Below are the code and all the weights of a small trained network. Each question names an input and a class and asks about switching units off, where a switched-off unit gives its printed mean instead of its output.

import numpy as np


def w(rows, s, z=0):
    codes = np.array(rows[::2]) - 128.0
    scale = np.full(codes.shape[1], s)
    scale[-1] = z or s
    return codes * scale


def f(y):
    return np.maximum(y, 0)


def log_softmax(a):
    a = a - a.max(-1, keepdims=True)
    return a - np.log(np.exp(a).sum(-1, keepdims=True))


def net(x, mask):
    res = np.array(x, float).reshape(1, 6) / 4 @ E
    y = f(res @ A[0][:, :-1].T + A[0][:, -1])
    res = res + np.where(mask, y, B[0][:, -1]) @ B[0][:, :-1]
    return log_softmax(res[-1] @ U[:, :-1].T + U[:, -1])


A, B = {}, {}
E = w([
[219,96,145,216,86,93,182,110],'x0',
[168,198,165,69,180,147,58,179],'x1',
[133,196,59,216,121,121,134,135],'x2',
[99,187,137,166,180,176,176,68],'x3',
[194,182,105,74,171,53,92,98],'x4',
[171,91,2,59,140,81,103,129],'x5',
],0.0066)
A[0] = w([
[128,226,120,211,154,160,140,128,246],'n0',
[78,159,166,167,124,176,175,114,134],'n1',
[63,145,132,108,177,140,169,57,250],'n2',
[210,120,151,109,118,80,127,106,219],'n3',
[190,136,92,127,139,22,129,117,240],'n4',
[155,92,90,75,111,55,92,182,209],'n5',
[118,191,144,61,202,139,67,123,231],'n6',
[155,89,144,182,78,98,176,82,165],'n7',
[110,85,254,108,82,159,135,153,210],'n8',
[191,148,62,139,153,100,144,123,119],'n9',
[89,38,82,117,84,173,187,133,202],'n10',
[189,147,114,136,141,22,157,59,163],'n11',
[175,100,80,69,102,62,60,181,239],'n12',
[134,209,137,55,212,143,77,150,202],'n13',
[126,110,120,161,107,92,184,74,114],'n14',
],0.0075,0.0019)
B[0] = w([
[106,190,151,207,41,150,128,156,224],'n0',
[58,88,161,171,71,97,112,155,205],'n1',
[101,125,98,112,76,81,109,103,209],'n2',
[157,92,154,75,105,93,165,130,197],'n3',
[131,133,123,38,46,81,184,133,222],'n4',
[17,63,114,63,92,83,94,106,231],'n5',
[150,168,59,82,200,147,41,25,249],'n6',
[161,153,107,144,134,172,136,90,206],'n7',
[121,45,237,140,107,151,142,210,230],'n8',
[97,142,143,114,43,59,146,165,187],'n9',
[85,136,77,142,136,127,43,63,214],'n10',
[190,179,118,68,65,74,197,149,207],'n11',
[33,54,116,2,97,46,104,129,253],'n12',
[146,174,69,105,187,176,68,39,255],'n13',
[171,166,72,142,143,143,151,89,182],'n14',
],0.0076,0.0064)
U = w([
[152,133,97,156,131,145,154,124,91],'0',
[132,147,78,118,171,144,92,48,144],'1',
[82,90,131,82,100,78,131,145,128],'2',
[93,123,163,187,102,146,136,168,141],'3',
[201,95,173,114,136,137,180,156,119],'4',
[178,187,118,129,104,119,166,139,144],'5',
[140,133,155,122,179,165,106,164,117],'6',
[162,133,91,138,251,116,199,219,7],'7',
],0.013,0.012)

Each question gives the input, the list of numbers given to net, and the class t.
The units are the neurons (one row each of A and B). Each row of codes is followed by its name. A weight is (code - 128) times the scale printed after its matrix; where a second scale follows, it is the last column's (A, B and U).
mask holds one flag per neuron, in row order. A switched-off neuron (its flag False) gives its mean, the last column of its row in B, instead of its output. The means were averaged over made-up inputs and are rounded, as every weight is.
A unit's drop is (log p(t) with every unit on - log p(t) with that unit switched off) / (log p(t) with every unit on - log p(t) with every unit switched off).
The circuit of an input: a set's keep is (log p(t) with only the set's units on - log p(t) with every unit switched off) / (log p(t) with every unit on - log p(t) with every unit switched off). Starting from the 12 units with the biggest drops (on a tie, the unit counted first), units are removed one at a time, each time the one whose removal leaves the highest keep (on an exact tie, the one counted first), for as long as the keep stays at least 0.8.
units of the circuit, in order: the units of the circuit, biggest drop first
k most important neurons: the k neurons with the biggest drops, biggest first
drop when u is switched off: that unit's drop, to one decimal
input [-2,1,-2,8,2,-8], class 3: 3 most important neurons	n1, n0, n8
input [6,-7,-1,-8,-2,-6], class 3: units of the circuit, in order	n8, n12
input [-8,3,-7,6,3,-7], class 1: units of the circuit, in order	n6
input [-8,1,-5,4,-4,-6], class 3: units of the circuit, in order	n8, n12
input [-8,8,-7,6,-7,1], class 1: 2 most important neurons	n6, n13
input [-7,-6,-5,2,-3,3], class 1: units of the circuit, in order	n10, n12
input [-7,-5,6,5,8,8], class 2: 4 most important neurons	n9, n4, n12, n11
input [-8,-3,-6,-6,1,-8], class 3: 2 most important neurons	n12, n8
input [-1,5,-2,0,1,-5], class 6: 2 most important neurons	n8, n10
input [5,2,8,-2,8,2], class 2: 2 most important neurons	n12, n5
input [2,-7,6,4,7,7], class 2: 2 most important neurons	n9, n4
input [1,-1,-3,6,5,6], class 2: drop when n3 is switched off	0.1
input [-7,-5,-1,5,-4,8], class 1: drop when n10 is switched off	0.2
input [-6,-8,-7,4,7,-2], class 1: most important neuron	n12
input [3,-7,2,2,-1,-5], class 3: drop when n1 is switched off	0.2
input [-5,-6,-1,6,-6,0], class 3: drop when n6 is switched off	0.2
